[111 150 142 117 126] ==> 111

[[131 126 138 127 139 118 146]
 [133 124 155 130 133 130 128]] ==> 133

[153 104 152 103 152] ==> 153

[112 138 144 157] ==> 112

[135 148 153 129 137 151 130] ==> 135

[125 120 107 133] ==> 125
---
123	116	121	125
118	118	123	104
133	135	129	120
: 125

133	134	116	131	102	131	127: 127

127	135	132	102	120: 120

131	140	136	145	154: 154

120	128	157	131
130	125	112	111
: 131

106	134	122	128: 128
---
[[121 127 133 121 124 124]
 [132 129 130 135 128 127]
 [119 132 146 117 113 127]
 [115 127 141 114 113 121]
 [131 121 127 125 132 132]
 [136 145 151 134 120 143]
 [108 115 129 115 116 111]
 [125 127 130 121 133 123]
 [129 127 128 132 128 129]] ans = 128

[[113 132 135 143 141 115 136 146 126 124 116]
 [105 136 141 138 139 116 133 138 128 129 106]
 [107 130 134 140 130 121 127 138 127 122 109]
 [105 134 140 138 136 117 131 137 127 128 106]
 [106 132 138 139 133 119 130 137 127 125 107]
 [105 133 139 139 135 118 131 137 127 126 107]
 [110 135 134 142 144 116 138 143 132 116 114]
 [112 134 126 137 134 125 118 142 121 121 108]
 [106 138 141 138 142 115 135 139 129 127 107]] ans = 127

[[155 122 137 112 129 114]
 [119 153 124 124 148 115]
 [117 119 137 131 128 135]
 [119 130 125 141 116 129]
 [117 121 132 121 146 142]] ans = 146

[[144 129 111 146 117 124 118 150 119 147 151]
 [146 104 116 116 135 115 124 139 125 126 145]
 [119 111 113 119 126 131 130 121 135 114 133]
 [134 134 146 117 140 135 130 119 121 119  98]
 [140 112 121 134 130 129 112 136 122 140 126]
 [138 134 143 131 130 106 156 148 114 119 140]] ans = 119

[[125 119 117 119 124 128 130 131 128 121]
 [133 139 141 138 135 134 132 129 126 125]
 [133 133 122 109 110 124 138 138 126 115]
 [132 135 134 131 129 129 128 125 122 123]
 [141 144 143 137 129 122 117 114 115 119]
 [127 128 124 119 123 135 149 154 151 143]
 [131 133 133 130 125 121 118 117 118 123]
 [124 128 129 129 132 136 138 133 124 117]
 [135 129 126 127 128 129 129 129 128 127]
 [130 125 120 116 114 113 112 109 107 109]
 [127 126 121 115 115 122 128 129 124 120]] ans = 124

[[129 102 110 143 111 125]
 [123  99 137 133 131 127]
 [135 134 119 115 126 135]
 [121 137 109 120 136 131]
 [118 145 129 114 108 111]
 [130 120 137 120 144 126]] ans = 144
---
[[127 129 126 133 130]
 [130 129 133 115 126]
 [130 117 134 106 126]] value 133

[[126 129 109 109]
 [130 100 127 111]
 [107 142 126 113]] value 127

[[115 137 114 102 138 149 120]
 [112 124 119 117 122 147 130]
 [139 135 131 112 123 142 124]] value 119

[[122 125 126 129 127 140]
 [152 128 126 143 130 136]
 [130 136 122 130 123 141]] value 126

[[114 123 137 123 141 106 117]
 [118 130 151 116 146 107 110]
 [148 125 126 143 117 129 117]] value 151

[[109 119 123 119 119 109]
 [118 121 129 122 118 113]
 [155 113 124 110 113 131]] value 129

[[136 106 105 110 155]
 [145 152 118 114 107]
 [125 117 132 111 106]] value 118
---
[[154 127 146 116 141 125 151]
 [128 120 138 124 129 123 137]] | 123

[[122 156 140 119]
 [143 133 137 104]
 [140 145 149 114]] | 137

[[131 156 137 140]
 [128 147 139 128]] | 139

[[111 118 153 133]
 [142 129 104 145]
 [145 111 144 117]] | 104

[[109 121 132 145]
 [110 153 134 107]
 [126 146  99 141]] | 134

[[132 127 147 113]
 [101 118 130 148]] | 130

[[136 118 113 130 127]
 [112 141 135 118 103]
 [126 116 101 122 130]] | 118

[[126 114 124 158]
 [154 101 117 147]] | 117

[[134 131 116 108 141]
 [121 127 115 155 141]] | 155

[[131 124 149 138 142 129 125]
 [131 129 131 124 128 126 126]
 [129 123 139 142 138 130 130]] | 126
---
[[131 144 113 105 144]
 [142 123 136 136 125]
 [128 121 116 136 106]] | 136

[[140 109 113 118 138 147]
 [131 139 109 127 153 131]
 [113 148 123 114 110 150]] | 153

[[118 134 114 122 133 146 103]
 [126 126 137 143 132 130 130]
 [140 127 118 137 129 137 137]] | 130

[[124 131 121 103 125]
 [123 135 134 123 136]
 [129 143 145 117 143]] | 123

[[136 130 139 109 126]
 [126 138 140 151 130]
 [130 130 129 127 128]] | 151

[[142 128 124 112]
 [143 144 126 127]
 [121 130 107 133]] | 126

[[125 136 128 130]
 [106 145 145 151]
 [134 132 129 131]] | 145

[[118 111 133 115 132]
 [101 137 111 134 127]
 [128 130 114 115 135]] | 134
---
[[133 104 128 128]
 [146 144 134 124]
 [134 125 132 111]] | 134

[[130 123 112 148]
 [124 145 134 116]
 [130  98 143 130]] | 134

[[134 108 118 116]
 [115 152 117 107]
 [147 141 111 122]] | 117

[[117 123 132 149]
 [128 129 127 119]
 [128 127 129 122]] | 127

[[145 132 112 123]
 [125 128 126 146]
 [130 150 140 152]] | 126

[[137 138 107 133]
 [123 133 126 124]
 [129 125 126 133]] | 126

[[122 140 144 119]
 [118 105 114 137]
 [142 117 102 128]] | 114

[[128 111 114 109]
 [131 138 114 122]
 [126 107 141 142]] | 114
